Here is a tiny trained network, its code and every weight. The questions are about switching its units off for an input and a class, where a switched-off unit gives its printed mean instead of its output.

import numpy as np


def w(rows, s, z=0):
    codes = np.array(rows[::2]) - 128.0
    scale = np.full(codes.shape[1], s)
    scale[-1] = z or s
    return codes * scale


def norm(h):
    return h / np.sqrt((h * h).mean(-1, keepdims=True) + 1e-5)


def f(y):
    return np.maximum(y, 0)


def log_softmax(a):
    a = a - a.max(-1, keepdims=True)
    return a - np.log(np.exp(a).sum(-1, keepdims=True))


def net(x, mask):
    res = np.array(x, float).reshape(1, 2) / 4 @ E
    u = 0
    for l in range(2):
        y = f(norm(res) @ A[l][:, :-1].T + A[l][:, -1])
        res = res + np.where(mask[u : u + 5], y, B[l][:, -1]) @ B[l][:, :-1]
        u += 5
    return log_softmax(norm(res)[-1] @ U[:, :-1].T + U[:, -1])


A, B = {}, {}
E = w([
[77,175,80,121,127,119,58,46,190,56,151],'x0',
[169,165,84,171,86,251,183,91,184,98,180],'x1',
],0.014)
A[0] = w([
[129,117,103,145,175,108,134,133,86,255,95,1],'0.n0',
[133,137,116,133,124,107,112,52,124,105,172,149],'0.n1',
[95,51,206,140,171,129,177,131,82,139,117,90],'0.n2',
[91,190,106,110,173,82,107,152,149,117,136,20],'0.n3',
[76,83,199,129,163,111,134,121,168,140,150,151],'0.n4',
],0.0092,0.0041)
B[0] = w([
[205,172,41,164,51,79,49,141,67,137,125,211],'0.n0',
[151,156,206,121,169,97,221,169,92,254,136,255],'0.n1',
[140,117,51,135,55,141,145,100,187,148,95,236],'0.n2',
[60,92,203,10,163,166,163,113,131,146,146,196],'0.n3',
[137,39,158,103,69,95,145,137,150,94,121,192],'0.n4',
],0.0096,0.0057)
A[1] = w([
[158,174,168,170,118,185,171,122,129,152,179,149],'1.n0',
[161,96,121,133,81,131,57,103,142,145,93,72],'1.n1',
[204,177,123,173,112,244,191,159,128,102,182,251],'1.n2',
[159,141,161,127,84,78,92,183,76,102,86,128],'1.n3',
[116,189,101,189,121,193,190,103,175,134,153,190],'1.n4',
],0.011,0.0027)
B[1] = w([
[149,180,60,214,99,174,83,130,154,6,140,208],'1.n0',
[93,158,112,147,108,78,150,213,76,160,91,153],'1.n1',
[40,3,192,82,211,130,130,103,170,77,231,252],'1.n2',
[204,209,48,176,133,192,112,50,166,167,90,165],'1.n3',
[199,33,83,208,76,173,184,248,83,150,139,224],'1.n4',
],0.012,0.02)
U = w([
[199,175,107,152,172,195,50,72,157,66,113,77],'0',
[142,127,163,156,143,121,152,122,105,72,93,3],'1',
[97,147,142,134,126,174,97,157,131,82,96,2],'2',
[99,111,252,41,194,93,113,95,154,148,124,218],'3',
[108,149,154,142,103,147,125,124,52,81,129,21],'4',
[162,18,98,199,125,199,172,172,165,58,207,177],'5',
[183,122,71,139,51,93,111,134,120,190,13,182],'6',
[100,229,173,156,156,169,190,146,162,136,174,86],'7',
],0.016,0.0045)

Each question gives the input, the list of numbers given to net, and the class t.
The units are the neurons (one row each of A and B). Each row of codes is followed by its name. A weight is (code - 128) times the scale printed after its matrix; where a second scale follows, it is the last column's (A, B and U).
mask holds one flag per neuron, layer by layer. A switched-off neuron (its flag False) gives its mean, the last column of its row in B, instead of its output. The means were averaged over made-up inputs and are rounded, as every weight is.
A unit's drop is (log p(t) with every unit on - log p(t) with that unit switched off) / (log p(t) with every unit on - log p(t) with every unit switched off).
The circuit of an input: a set's keep is (log p(t) with only the set's units on - log p(t) with every unit switched off) / (log p(t) with every unit on - log p(t) with every unit switched off). Starting from all 10 units, units are removed one at a time, each time the one whose removal leaves the highest keep (on an exact tie, the one counted first), for as long as the keep stays at least 0.8.
units of the circuit, in order: the units of the circuit, biggest drop first
most important unit: the unit with the biggest drop
top k neurons: the k neurons with the biggest drops, biggest first
top k neurons in layer l: the k neurons of layer l with the biggest drops, biggest first
drop when u is switched off: that unit's drop, to one decimal
input [5,-1], class 3: units of the circuit, in order	[1.n4; 1.n0]
input [2,-4], class 3: top 3 neurons	[0.n3; 1.n4; 1.n0]
input [3,-7], class 3: most important unit	1.n4
input [4,-8], class 3: top 3 neurons	[1.n4; 0.n3; 1.n0]
input [0,0], class 0: top 2 neurons	[0.n3; 0.n2]
input [8,0], class 7: top 4 neurons in layer 0	[0.n3; 0.n1; 0.n2; 0.n4]
input [6,-1], class 3: top 2 neurons	[1.n4; 1.n0]
input [3,-8], class 6: top 2 neurons	[1.n2; 1.n3]
input [1,-6], class 6: drop when 1.n2 is switched off	0.6
input [1,-5], class 6: drop when 1.n2 is switched off	0.6
input [-8,-6], class 6: drop when 0.n3 is switched off	0.0
input [5,-6], class 3: drop when 1.n4 is switched off	0.1
